Below are the code and all the weights of a small trained network. Each question names an input and a class and asks about switching units off, where a switched-off unit gives its printed mean instead of its output.

import numpy as np


def w(rows, s, z=0):
    codes = np.array(rows[::2]) - 128.0
    scale = np.full(codes.shape[1], s)
    scale[-1] = z or s
    return codes * scale


def f(y):
    return np.maximum(y, 0)


def log_softmax(a):
    a = a - a.max(-1, keepdims=True)
    return a - np.log(np.exp(a).sum(-1, keepdims=True))


def net(x, mask):
    res = np.array(x, float).reshape(1, 6) / 4 @ E
    y = f(res @ A[0][:, :-1].T + A[0][:, -1])
    res = res + np.where(mask, y, B[0][:, -1]) @ B[0][:, :-1]
    return log_softmax(res[-1] @ U[:, :-1].T + U[:, -1])


A, B = {}, {}
E = w([
[127,122,128,125,140,117],'x0',
[159,165,158,151,219,158],'x1',
[173,168,8,200,123,109],'x2',
[124,125,132,129,130,128],'x3',
[52,114,83,151,157,177],'x4',
[74,154,207,184,135,56],'x5',
],0.012)
A[0] = w([
[44,133,104,174,168,192,68],'n0',
[151,95,243,84,111,176,64],'n1',
[59,115,116,116,138,43,91],'n2',
[68,85,72,143,60,35,185],'n3',
[82,147,188,194,119,84,69],'n4',
[163,145,113,42,152,218,51],'n5',
[165,216,155,165,222,183,152],'n6',
[209,148,92,187,130,86,149],'n7',
[79,47,164,81,125,134,157],'n8',
[107,132,110,116,54,150,156],'n9',
[104,194,85,137,97,103,253],'n10',
[54,81,112,169,113,175,80],'n11',
[123,154,203,245,146,136,174],'n12',
[118,108,98,106,114,144,62],'n13',
[213,146,160,119,86,97,65],'n14',
[147,67,86,82,116,167,48],'n15',
],0.012,0.005)
B[0] = w([
[127,92,193,170,107,44,196],'n0',
[42,136,138,201,171,148,229],'n1',
[201,161,80,113,127,127,191],'n2',
[93,131,120,65,121,160,252],'n3',
[237,153,67,140,87,152,221],'n4',
[181,174,78,147,91,113,176],'n5',
[84,114,139,1,86,118,226],'n6',
[28,151,185,172,185,159,225],'n7',
[88,144,65,142,130,165,225],'n8',
[105,118,136,65,161,89,185],'n9',
[94,97,138,136,141,184,213],'n10',
[175,75,190,169,137,52,186],'n11',
[165,165,96,104,134,169,238],'n12',
[152,159,125,101,98,111,147],'n13',
[150,64,206,157,156,79,185],'n14',
[191,168,119,178,148,125,169],'n15',
],0.0086,0.013)
U = w([
[155,111,130,123,138,169,254],'0',
[142,127,116,114,143,146,233],'1',
[81,140,103,185,171,183,19],'2',
[129,122,118,6,115,138,60],'3',
[227,167,91,156,119,161,49],'4',
[175,81,194,176,134,26,79],'5',
],0.011,0.0096)

Each question gives the input, the list of numbers given to net, and the class t.
The units are the neurons (one row each of A and B). Each row of codes is followed by its name. A weight is (code - 128) times the scale printed after its matrix; where a second scale follows, it is the last column's (A, B and U).
mask holds one flag per neuron, in row order. A switched-off neuron (its flag False) gives its mean, the last column of its row in B, instead of its output. The means were averaged over made-up inputs and are rounded, as every weight is.
A unit's drop is (log p(t) with every unit on - log p(t) with that unit switched off) / (log p(t) with every unit on - log p(t) with every unit switched off).
The circuit of an input: a set's keep is (log p(t) with only the set's units on - log p(t) with every unit switched off) / (log p(t) with every unit on - log p(t) with every unit switched off). Starting from the 12 units with the biggest drops (on a tie, the unit counted first), units are removed one at a time, each time the one whose removal leaves the highest keep (on an exact tie, the one counted first), for as long as the keep stays at least 0.8.
circuit, biggest first: the units of the circuit, biggest drop first
unit that matters most: the unit with the biggest drop
top k neurons: the k neurons with the biggest drops, biggest first
input [7,0,3,4,8,0], class 5: unit that matters most : n0
input [1,2,-4,7,0,-8], class 4: circuit, biggest first : (n5 n15)
input [7,-6,2,-2,3,8], class 4: circuit, biggest first : (n4 n2)
input [5,-3,8,-6,-2,8], class 2: top 2 neurons : (n7 n10)
input [0,5,-4,6,3,7], class 4: top 2 neurons : (n4 n12)
input [-1,0,3,-4,6,1], class 5: top 2 neurons : (n0 n11)
input [5,-2,2,2,4,-6], class 4: circuit, biggest first : (n15 n5)
input [0,4,-2,-5,7,7], class 4: circuit, biggest first : (n12 n4)
input [4,3,4,7,8,-3], class 5: circuit, biggest first : (n0 n11)
input [1,-8,7,0,3,-1], class 3: top 2 neurons : (n3 n1)
input [4,6,5,1,-1,-6], class 3: top 2 neurons : (n6 n1)
input [1,-1,-8,-4,5,-5], class 2: top 2 neurons : (n1 n8)
input [3,1,-1,-1,5,-8], class 4: circuit, biggest first : (n5 n15)
input [7,-6,-6,-3,-3,-2], class 1: top 3 neurons : (n7 n6 n1)
input [5,0,7,-2,-6,2], class 2: circuit, biggest first : (n7)
input [0,-8,8,0,-4,-3], class 2: top 3 neurons : (n7 n6 n10)
input [-3,-3,-8,-5,4,-1], class 2: top 2 neurons : (n1 n8)
input [3,-7,-4,7,-7,5], class 0: circuit, biggest first : (n6 n0 n8)
input [-4,-4,2,4,8,-2], class 5: circuit, biggest first : (n11 n0)
input [3,-7,8,7,-5,5], class 2: top 3 neurons : (n7 n6 n10)
input [-8,-8,-8,8,1,-7], class 0: circuit, biggest first : (n15)
input [2,0,-1,-6,2,-8], class 4: top 2 neurons : (n5 n15)
